Each row is followed by one of two labels, saying whether the row has a hidden trait. Each part has a new trait and two new labels.
In the rows, 100 means zero.
[ 96  99 101 103 106  79 104 101  94  97 111 103 127  96  97  99  92 101
 104 108  92]
Nebu
[ 98  92  98  96  97 119 102  77  70 106  72 102  82  99 107 105 113  95
 104  96 146]
sili
[100 102 101 104 106  79 102 111 113  95 128  99 127  98 106 100  86 100
 100 103  92]
Nebu
[100  96 100  99 101 105 103  98 100 102  92 101  99  97 102 101 105  98
 104 100 117]
Nebu
[105  88  95  93  94 132  97  84  96 105  68  91  57 105 116 108 114  95
  98  87 154]
sili
[ 89  94  97  96  98 101 105  49  46 107  59 108  90  97  99 103 115  96
 105 102 145]
sili
[ 94  94  97  94  97 112 103  68  64 105  65 105  85  99 103 104 114  95
 105  98 139]
sili
[ 95 100 100  99 104  87 103  92  70  98 109 100 112  98 110 104  93  95
 104  99 131]
Nebu
[108  91 101 106 101 110 100 133 156  99 104  91 115  97  89  94 104 109
  99 107  40]
Nebu
[107  99 102 105 105  96  99 139 143  94 132  91 122  98 100  98  86 104
  98 102  71]
Nebu
[107  92 100 104 102 107 100 125 148  99 106  91 111  98  95  98 100 106
  99 103  61]
Nebu
[ 96 111 104 105 109  61 104 116  86  92 154 105 149  96 103 100  73  99
 103 106  85]
Nebu
[100 101 102 104 106  82 102 122 113  95 133 100 133  97  99  98  87 103
 101 106  74]
Nebu
[101  93 100 102 101 102 102 106 115 101  98  99 108  96  96  99 105 102
 103 105  84]
Nebu
[ 97  92  96  94  96 116 100  66  71 105  61  99  78 102 109 106 114  95
 102  92 155]
sili
[ 99  93  97  95  95 125 101  77  84 106  61  99  83 100 103 103 119  97
 102  96 136]
sili
[101 102 103 105 106  81 103 122 116  95 128  99 133  96  98  97  87 103
 101 106  72]
Nebu
[101  96  99  98 100 110 102 104  94 102  95 100  93  98 108 103 104  96
 103  98 134]
Nebu
[ 98  96 100 102 104  88 103 100  93  98 105 101 123  96  98 101  95 100
 103 104 102]
Nebu
[100  99 100 101 103  92 102 104 105  98 109  99 115  98 104 101  94  99
 102 101 106]
Nebu
[ 90  99 103 102 105  80 108  85  66  99 101 111 123  92  92  97  96 100
 108 111  89]
Nebu
[ 93  95  97  94  98 103 103  52  50 104  60 105  84 100 106 106 107  95
 104  95 159]
sili
[102  95 102 104 104  92 102 119 130  98 114  97 122  95  92  95  97 106
 101 108  62]
Nebu
[101  98 101 104 105  87 102 115 122  97 118  99 126  97  97  97  91 104
 101 105  76]
Nebu
[101  93  99  99 100 117 103  98 101 103  87 100  91  97 100 100 109  99
 105 100 106]
Nebu
[ 97  95  99  97  99 107 104  85  69 104  72 104  89  96 100 102 111  95
 106 101 124]
sili
[103  92 100 102 100 102 102 109 140 101  93  98 103  95  94  97 106 104
 102 105  74]
Nebu
[101 101 104 107 106  84 104 127 125  95 129 100 139  94  90  93  89 105
 102 111  46]
Nebu
[ 93  99 100  97 101  94 106  79  51 102  84 108 102  96 103 103 102  94
 108 102 146]
Nebu
[100  94  99  99 101 105 103  85  95 101  96 101 101  97 102 101 104  97
 104 101 115]
Nebu
[ 96  92  96  94  95 120 100  64  66 106  57 100  71 102 108 107 115  96
 101  92 158]
sili
[ 94 101 102 105 106  77 104 110 107  94 130 103 142  95  96  97  88 103
 101 108  75]
Nebu
[ 99  93  98  96  96 117 101  79  81 104  69 100  75  99 107 104 114  97
 104  97 139]
sili
[103 103 103 106 105  88 101 136 134  93 147  97 120  96  97  96  87 104
 100 105  58]
Nebu
[109  93 101 106 102 113 100 134 160  98 112  91 119  97  95  96  98 107
  98 104  73]
Nebu
[105  92 100 101 100 115 101 112 122 101  81  96  98  97  96  98 107 102
 103 105  82]
Nebu
[ 97  90  97  96  95 122 103  74  82 107  50 101  79  98  98 101 121 100
 104  99 121]
sili
[109  96 102 106 103 104  99 139 155  97 120  91 117  97  95  95 100 105
  99 104  45]
Nebu
[102  96 101 103 103  97 102 114 123  97 114  97 120  96  99  99  95 104
 100 104  79]
Nebu
[106  93  99 101 101 110  99 120 131  98 105  93  97 100 109 103  98 101
 100  99 105]
Nebu
[ 99 102 101 104 106  78 102 117 107  96 128 100 131  97 101  99  85 101
 100 105  73]
Nebu
[ 96 106 103 105 107  67 104 118 124  94 138 104 144  95  98  98  79 102
 103 107  80]
Nebu
[100  95  99  99 100 116 103  95  89 102  85 100  83 102 105 103 107  96
 105  99 107]
Nebu
[104  95 101 105 104  91 102 124 138  97 119  96 119  96  94  97  94 106
  99 106  59]
Nebu
[101 102 102 107 106  81 102 126 117  95 135 100 131  96  98  98  89 103
 101 106  70]
Nebu
[101  99 100 101 104  87 103 104 100  97 117 100 117  98 103 102  91 100
 102 102 107]
Nebu
[ 99 100 103 105 105  82 103 116 115  96 125 101 137  95  93  96  87 104
 102 109  61]
Nebu
[106  91  99 103 102 114 100 128 145  99 103  92  99  98  97  98 104 105
  99 102  76]
Nebu
[ 99  92  99  98  97 119 103  91  94 106  64 101  83  96  95 100 118  98
 106 102 109]
sili
[ 93  97 100  97 100  99 106  76  59 104  76 108 101  94 101 101 108  95
 108 104 137]
sili
[101  93  98  96  97 119 101  87  83 104  69  99  73  99 106 105 109  95
 104  96 135]
sili
[100  99 101 105 104  86 102 113 114  96 132  98 128  98 101  99  92 102
 100 103  88]
Nebu
[101 101 101 104 106  83 102 117 114  95 124  99 134  98 105 100  86 102
 100 104  81]
Nebu
[ 98  94  97  95  96 118 102  79  71 104  73 100  75 101 109 105 110  94
 103  94 146]
sili
[100  95 100 102 102 102 103 105 108 101  90 100 109  96  97  99 106 101
 103 105  89]
Nebu
[ 97  96  99  97 100 109 104  86  77 103  71 104  97  97 102 102 110  96
 107 100 127]
sili
[ 99  91  98  96  96 118 102  82  87 105  63 101  76  97 100 101 118  98
 104 100 122]
sili
[ 97  92  97  94  96 121 101  75  78 105  62  99  73 101 106 105 114  95
 103  96 136]
sili
[101 101 103 106 106  86 102 133 128  97 140  97 131  96  97  97  89 105
 101 106  65]
Nebu
[104  94 100 104 102 101 101 118 133  99 107  95 116  97  97  98  98 104
 100 104  71]
Nebu
[103  89  98  96  95 129 101  96 100 106  62  97  71  99  99 100 121  99
 102  98 120]
sili
[103  93 100 102 102  95 100 109 126  99  91  96 111  98  96  98 104 103
 101 103  80]
Nebu
[101  90  95  93  95 125  99  72  81 105  80  96  69 103 113 107 115  95
 100  90 155]
sili
[ 96  92  96  94  95 116 101  53  65 107  54 101  74 101 105 105 116  97
 102  95 148]
sili
[100  96  98  96  99 110 101  91  77 102  93 101  84 101 115 107  98  93
 103  92 153]
Nebu
[109  97 102 106 104 103  99 142 162  96 128  90 117  98  97  96  94 106
  97 102  46]
Nebu
[ 95  90  96  94  95 117 102  57  66 108  48 102  79 102 103 104 120  96
 100  95 154]
sili
[100  95  99  99 101 112 102  98  92 101  98  99  93  98 106 103 105  96
 104  99 123]
Nebu
[ 93  91  96  93  95 113 102  52  63 107  58 103  79 101 103 104 117  97
 103  97 149]
sili
[ 96  98  99  97 100 106 104  86  73 102  87 104  90  98 107 103 105  94
 105  98 139]
Nebu
[102  97 102 106 104  91 103 128 133  96 119  99 126  95  91  94  94 106
 102 110  54]
Nebu
[ 90  95  97  95  98 100 104  52  43 106  58 109  90  97  99 103 113  95
 106 101 142]
sili
[100  94 101 104 103  88 103 107 116  99 106 101 123  95  93  97 101 104
 102 107  79]
Nebu
[113  82  96  97  90 162  96 107 142 109  50  86  45 102  99 100 132 103
  98  95  96]
sili
[ 94 100 100  98 101  96 105  83  71 102  88 106 102  95 104 103 104  95
 107 101 132]
Nebu
[103  91  99 101 102 107 100 113 119 100 102  96 102  97 101 100 101 102
 101 101  91]
Nebu
[ 97  93 101 102 103  99 105  96 103 102  88 103 114  93  90  97 106 104
 106 109  84]
Nebu
[ 94  90  98  96  96 113 103  63  72 109  44 104  77  97  95 100 122  99
 105 101 117]
sili
[104  97 102 107 104  92 101 131 138  97 121  96 122  96  93  95  93 106
  99 108  48]
Nebu
[ 99  93  97  94  97 117 100  81  75 104  73 101  75 101 113 106 104  93
 103  94 151]
sili
[100  92  96  93  95 122  99  77  75 105  69  97  65 103 114 107 113  95
 100  90 155]
sili
[ 96  94  98  95  97 112 103  69  63 104  65 104  82  99 105 104 112  95
 105  98 143]
sili
[ 91  94  98  94  98 105 104  53  48 105  61 108  88  98 104 104 111  95
 105  99 144]
sili
[ 97  93  96  93  96 116  99  68  65 104  75  99  71 104 117 109 105  93
 101  89 167]
sili
[ 91 107 106 107 109  59 108 113  91  95 132 110 159  91  85  93  85 104
 106 116  54]
Nebu
[101  94  99  97  98 114 102  99  95 103  87  99  87  98 104 102 108  97
 104  99 116]
Nebu
[110  83  96  97  91 155  97  98 144 108  49  88  52 101 100 100 129 103
  99  95 104]
sili
[102  89  95  96  95 133  99  73  96 108  47  95  60 102 104 104 125 100
  99  92 129]
sili
[103  98  99 102 105  88 100 117 114  95 124  95 117 100 110 104  86 100
  98  98 100]
Nebu
[104  93  99 101 101 109 101 117 121 100  95  95 103  96 101 100 103 100
 102 101  93]
Nebu
